[  3.4   5.3   4.4  -5.2   5.2 -15.0   4.7  -0.9  23.3  -8.5   2.1  14.9
  -1.7 -18.5  -5.9   6.8   5.2  -9.6  -2.2  -6.4   7.5  26.3 -29.3  14.6
   8.1  21.9  18.1  -1.4 -35.6   5.9] | (48) & (45)
[  6.2   0.6   1.9 -10.1   1.4   2.1   7.2   3.4  19.9   5.7 -12.3   8.7
 -16.1   0.0  10.0  -3.2  10.0  -5.3   7.9   3.4   8.4  -6.9 -27.5   8.8
  26.9  10.3   1.6   2.9 -20.3   2.1] | (48) & (45)
[  2.1  -5.1   3.7 -11.0  10.2   8.4   8.8   8.5  10.9   2.7  -2.3  13.4
   7.9 -12.1   2.3   0.9   6.7  -5.8  10.2  12.8  -7.5  -9.5 -20.8   5.1
   3.2  -3.8 -14.6   2.1 -17.4  -9.5] | (48) & (45)
[ 29.1 -18.6  -1.2  -4.1   1.4   5.4   7.0   8.2  33.0  -5.6 -11.8  16.7
 -20.7 -13.2   9.1   0.5  12.3   0.9 -29.1  -8.0 -52.4 -22.0   8.3 -40.3
  31.8   3.7 -31.8  -3.9  11.0  -0.8] | (48) & (45)
[  2.4  -1.0   2.1   0.7  -0.7  12.8 -18.2  -3.7  16.6  -0.8  -8.0   0.0
  -2.2 -17.2   2.2 -24.3  -9.0 -16.5  10.8   4.4  12.8  12.8 -19.1  20.3
   2.2   4.0  17.4  -4.9 -28.5  -4.9] | (48) & (45)
[ 11.1  -5.1   5.1  -1.5   9.4  13.6   9.1   2.2   5.5   3.0  -0.3   9.5
  -8.9   4.0   2.4   8.9   6.5  -4.6   4.8   6.2  24.3  -2.4 -14.7  12.1
   3.4   5.2   2.3   2.9 -23.9   5.3] | (44) & (45)
[ -4.8   4.0   5.0  -2.6   6.3  -9.9   4.1   0.2  14.6 -18.4  -1.6  10.6
  -1.7  -0.4  -2.8   2.4  -0.1  -7.1  12.1  -3.6  10.5  15.1 -20.0  23.5
   1.6  27.9  13.9   2.8 -35.7   1.9] | (48) & (45)
[ 25.1   5.1  12.5  -8.0 -18.7  -7.4  -4.8 -17.0  24.7 -11.8   0.2  22.8
   0.8  -4.0  -8.8  -4.0   5.0   4.1 -20.3 -19.2  20.6  34.7 -41.3  16.5
  23.7  28.7  -3.1 -29.3 -35.8  21.1] | (48) & (45)
[ 12.3  17.0   6.0 -13.7 -10.5  -2.9  10.4  -7.2  19.8  -9.3   1.7  25.7
   3.6  -4.8 -17.1   3.4  -5.5  -1.0 -18.3   1.9  25.1  31.3 -40.9  32.1
   8.1  36.3  18.5  -8.6 -33.5   6.5] | (48) & (45)
[ 11.3  -3.3   7.7 -11.7  26.1  11.2 -15.2   3.2   7.8   9.2   3.0  25.0
  -9.4 -12.7   3.4   9.1  15.7 -10.7   6.1 -10.1   5.9  -2.4 -20.3  11.8
  18.1  18.0   7.4  14.5 -34.8  -2.3] | (44) & (45)
[  5.2  -3.3  -1.9 -11.2  -3.3  -0.2   9.9  -0.2  20.7  -3.1 -13.6   8.9
  -3.0   1.4   5.8  -9.5   4.6  -8.7  -7.2   5.9 -14.4  -8.2 -17.1   8.9
   4.9  -2.3  -9.3  -5.5  -6.5  -5.7] | (44) & (45)
[  3.2 -18.4   4.6 -11.6  15.3  11.7   3.9   2.6  10.9   8.4   5.9  19.3
  -7.8   3.8  17.8  -1.7  15.1 -11.9   5.9   4.9   5.3 -24.1 -21.4   1.6
   7.5   4.5   6.1  13.6 -13.5  -3.9] | (44) & (45)
[  2.5  11.6   5.2   2.5  -4.8   4.5  -8.7  -6.6  11.9  -2.9  15.6  26.0
  -2.1  -8.0  -4.4   5.8  -4.2  -0.2   2.9  -6.8   5.2  18.8 -13.4  12.1
  12.2  17.1  12.9  -4.5 -29.0   9.7] | (48) & (43)
[ -7.1 -14.1   3.8  -3.9   6.8   2.1  11.4   4.7   6.0  -6.8   1.7   6.4
   4.2 -11.7 -13.5  -1.0  -2.7  -7.7  25.8   8.5   4.4   9.6 -27.3  23.4
  -8.6   1.2  11.8  -8.0 -35.0 -10.1] | (48) & (45)
[ 15.5 -11.7   7.3  -1.8  -6.4   0.9   7.3  -5.0  20.0  -4.1 -14.1  -4.3
   2.9 -13.4  -2.6  -0.4   3.0 -13.6  -2.4   5.5  -2.3   5.5 -22.5  13.3
  13.1  13.0  -3.2 -11.1 -20.8   1.3] | (44) & (45)
[  4.3 -18.5   4.7  -9.3  10.6  17.5   6.1   3.7  11.5   6.6  -7.6   3.4
 -11.0 -10.6  15.4   1.9   3.6   3.6  16.8  -3.9  14.9  -7.1 -17.9   8.5
  19.6  10.1   1.8  -1.7 -53.2  -5.6] | (48) & (45)
[ 11.6 -21.0  26.2 -14.4   6.7  17.5   3.4   0.5  26.1   5.1  -8.9  17.7
  -6.6  -7.5  12.0  -5.0   9.1  -4.7   1.4  -0.1  -2.9 -12.4 -13.9   5.1
  26.0   3.1 -14.3   1.6  -9.6   1.4] | (44) & (45)
[-16.6   5.5  -1.3  13.9  60.5   5.2  -7.1  14.7   5.8   4.4   6.6   9.3
  11.3 -19.5 -11.1  -2.0  -4.0  -7.6  29.1   4.6   4.6  14.4 -23.6  36.5
 -15.3  -3.6  43.6  -3.7 -35.0 -10.4] | (48) & (45)
[-31.2  -3.0   0.2   3.3  38.3  10.0   3.9   6.4  -4.4   1.5   5.9   4.9
  15.7 -24.2 -24.2   8.6  -4.2  -4.1  46.7  15.6   7.7  13.0 -44.3  47.3
 -32.9  -1.0  87.0   5.7 -53.4  -8.0] | (44) & (43)
[-15.7   4.1   6.8  -4.4  19.4   5.0  -3.0  -3.0   3.5  -1.5   7.1   8.7
  11.4 -15.9 -14.9   7.5  -1.2  -7.0  11.5  -8.4   7.6   7.2 -32.5  29.0
  -7.6   4.1  32.9   9.5 -35.0  -5.6] | (48) & (43)
[-19.5   4.7  13.2  -4.9  15.3   2.4   9.9  16.8   9.8  -5.9   1.2   4.8
  10.6 -28.6 -11.6   6.1  -4.6 -13.7  24.0  19.1   7.8  21.9 -63.4  40.7
 -13.2  16.6  47.9 -22.5 -35.8 -15.4] | (48) & (45)
[ -4.5  13.3   3.8  -2.9  15.6  -2.0   1.2  -9.3   6.0   8.3   8.6  16.1
  13.4  -0.4 -14.2   6.5  -7.7  -1.9   7.3   0.5   6.9  16.7 -26.4  18.5
  -1.7   9.1  18.4   1.3 -25.5  -4.9] | (48) & (45)
[ -9.9  -1.0  23.5 -10.6   7.2  10.7   8.9   1.6   4.2   7.3   1.6  11.1
   7.2  -7.2 -22.9  -0.2  -5.8 -10.6  14.9  -3.3  17.8  13.7 -37.5  49.0
  -2.1  10.8  23.8   5.8 -43.7  -8.7] | (44) & (45)
[  8.8  -9.9   4.4 -21.5 -11.6   8.6  10.7  -0.7  13.4   3.3  -0.9  12.1
  -7.8   2.1  10.6  -1.4   1.2  -2.6  -4.7   4.5  19.3   4.9 -24.8  15.6
  29.9  21.6   3.7 -12.8 -27.0  -2.3] | (44) & (45)
[ 11.6  -4.2   7.9 -11.0   4.7   3.1  11.0  -0.8  21.3 -16.4  -4.6  21.7
  -1.4 -16.9  -1.6   5.4  10.3  -9.4  -8.2   4.5 -13.6   3.0 -43.9  12.4
   7.9   3.1  12.5  -1.3 -17.1  -6.7] | (48) & (45)
